Here is a tiny trained network, its code and every weight. The questions are about switching its units off for an input and a class, where a switched-off unit gives its printed mean instead of its output.

import numpy as np


def w(rows, s, z=0):
    codes = np.array(rows[::2]) - 128.0
    scale = np.full(codes.shape[1], s)
    scale[-1] = z or s
    return codes * scale


def norm(h):
    return h / np.sqrt((h * h).mean(-1, keepdims=True) + 1e-5)


def f(y):
    return y / 2 * (1 + np.tanh(0.7978845608 * (y + 0.044715 * y**3)))


def log_softmax(a):
    a = a - a.max(-1, keepdims=True)
    return a - np.log(np.exp(a).sum(-1, keepdims=True))


def net(x, mask):
    res = np.array(x, float).reshape(1, 7) / 4 @ E
    u = 0
    for l in range(4):
        y = f(norm(res) @ A[l][:, :-1].T + A[l][:, -1])
        res = res + np.where(mask[u : u + 3], y, B[l][:, -1]) @ B[l][:, :-1]
        u += 3
    return log_softmax(norm(res)[-1] @ U[:, :-1].T + U[:, -1])


A, B = {}, {}
E = w([
[250,123,96,110,134,156,121,141,141,149,91],'x0',
[125,129,125,123,129,135,127,127,133,128,130],'x1',
[148,110,100,62,112,78,134,71,118,114,141],'x2',
[130,133,132,129,130,126,125,125,127,127,126],'x3',
[130,123,129,127,130,117,132,137,125,131,127],'x4',
[126,122,131,128,129,131,132,125,128,130,126],'x5',
[98,100,139,164,94,84,76,103,167,200,177],'x6',
],0.013)
A[0] = w([
[134,129,102,35,113,67,174,27,72,90,156,154],'0.n1',
[29,190,143,129,166,135,211,156,82,18,136,81],'0.n2',
[34,136,131,73,165,109,184,93,44,2,119,2],'0.n3',
],0.0062,0.0086)
B[0] = w([
[139,141,111,97,144,82,117,81,177,118,74,253],'0.n1',
[168,52,185,114,89,177,68,182,154,205,78,224],'0.n2',
[219,150,122,95,91,109,101,68,167,246,151,189],'0.n3',
],0.011,0.0062)
A[1] = w([
[1,158,163,208,140,141,159,161,70,109,200,41],'1.n1',
[145,156,134,157,173,203,172,190,54,77,119,81],'1.n2',
[52,107,128,73,78,64,134,75,92,66,151,2],'1.n3',
],0.0084,0.0039)
B[1] = w([
[136,126,154,66,3,82,68,85,184,175,107,255],'1.n1',
[122,197,62,176,193,113,209,114,159,207,245,234],'1.n2',
[103,199,132,216,175,242,180,248,183,154,113,198],'1.n3',
],0.011,0.0039)
A[2] = w([
[139,134,84,89,162,109,179,99,91,2,102,4],'2.n1',
[156,139,101,131,107,114,113,145,106,63,119,81],'2.n2',
[35,133,144,157,140,96,112,127,156,99,123,96],'2.n3',
],0.013,0.0035)
B[2] = w([
[160,88,168,163,144,216,46,140,44,110,127,202],'2.n1',
[66,29,138,97,195,113,133,195,132,82,133,127],'2.n2',
[248,218,96,127,254,101,222,129,191,164,116,254],'2.n3',
],0.0099,0.004)
A[3] = w([
[132,64,177,153,123,225,55,204,64,152,110,111],'3.n1',
[135,77,138,38,73,64,77,82,186,137,70,11],'3.n2',
[86,111,210,231,83,184,75,254,162,207,146,223],'3.n3',
],0.0088,0.0012)
B[3] = w([
[142,54,79,211,227,221,80,106,67,29,87,178],'3.n1',
[2,145,200,151,42,80,174,162,131,100,192,236],'3.n2',
[172,74,76,73,159,155,95,109,20,25,95,245],'3.n3',
],0.0089,0.012)
U = w([
[146,48,134,107,144,181,58,118,3,83,130,147],'0',
[98,122,195,82,23,64,92,102,165,131,130,253],'1',
[114,212,97,161,213,136,189,145,193,176,152,54],'2',
],0.013,0.00049)

Each question gives the input, the list of numbers given to net, and the class t.
The units are the neurons (one row each of A and B). Each row of codes is followed by its name. A weight is (code - 128) times the scale printed after its matrix; where a second scale follows, it is the last column's (A, B and U).
mask holds one flag per neuron, layer by layer. A switched-off neuron (its flag False) gives its mean, the last column of its row in B, instead of its output. The means were averaged over made-up inputs and are rounded, as every weight is.
A unit's drop is (log p(t) with every unit on - log p(t) with that unit switched off) / (log p(t) with every unit on - log p(t) with every unit switched off).
The circuit of an input: a set's keep is (log p(t) with only the set's units on - log p(t) with every unit switched off) / (log p(t) with every unit on - log p(t) with every unit switched off). Starting from all 12 units, units are removed one at a time, each time the one whose removal leaves the highest keep (on an exact tie, the one counted first), for as long as the keep stays at least 0.8.
circuit, biggest first: the units of the circuit, biggest drop first
k most important neurons: the k neurons with the biggest drops, biggest first
k most important neurons of layer l: the k neurons of layer l with the biggest drops, biggest first
drop when u is switched off: that unit's drop, to one decimal
input [-3,3,1,-2,4,-4,-5], class 1: circuit, biggest first -> [0.n3]
input [-1,-3,5,4,-6,2,2], class 2: circuit, biggest first -> [1.n3, 0.n2]
input [0,7,-6,-1,-7,-4,5], class 1: 2 most important neurons of layer 0 -> [0.n2, 0.n3]
input [1,2,-2,4,1,3,-1], class 2: 2 most important neurons -> [1.n2, 0.n2]
input [-6,8,-6,5,-4,-3,0], class 0: 2 most important neurons -> [0.n2, 3.n3]
input [-5,5,1,8,-2,-8,4], class 2: 2 most important neurons -> [2.n3, 1.n3]
input [8,-8,-1,-6,5,-1,8], class 0: 2 most important neurons -> [0.n1, 1.n1]
input [-7,8,5,-8,8,-3,8], class 2: 2 most important neurons -> [2.n3, 1.n3]
input [-2,4,1,-7,-8,4,-4], class 1: 2 most important neurons -> [0.n3, 0.n1]
input [5,-7,-2,-7,0,-6,-7], class 2: drop when 1.n2 is switched off -> 2.5
input [-1,3,6,-5,-2,2,-4], class 1: drop when 0.n3 is switched off -> 0.3
input [7,-4,2,-6,-1,-8,4], class 1: drop when 2.n3 is switched off -> 0.1
input [7,3,-2,-1,-6,7,8], class 0: drop when 0.n3 is switched off -> 0.0
input [2,4,-3,1,5,2,-7], class 2: circuit, biggest first -> [1.n2]
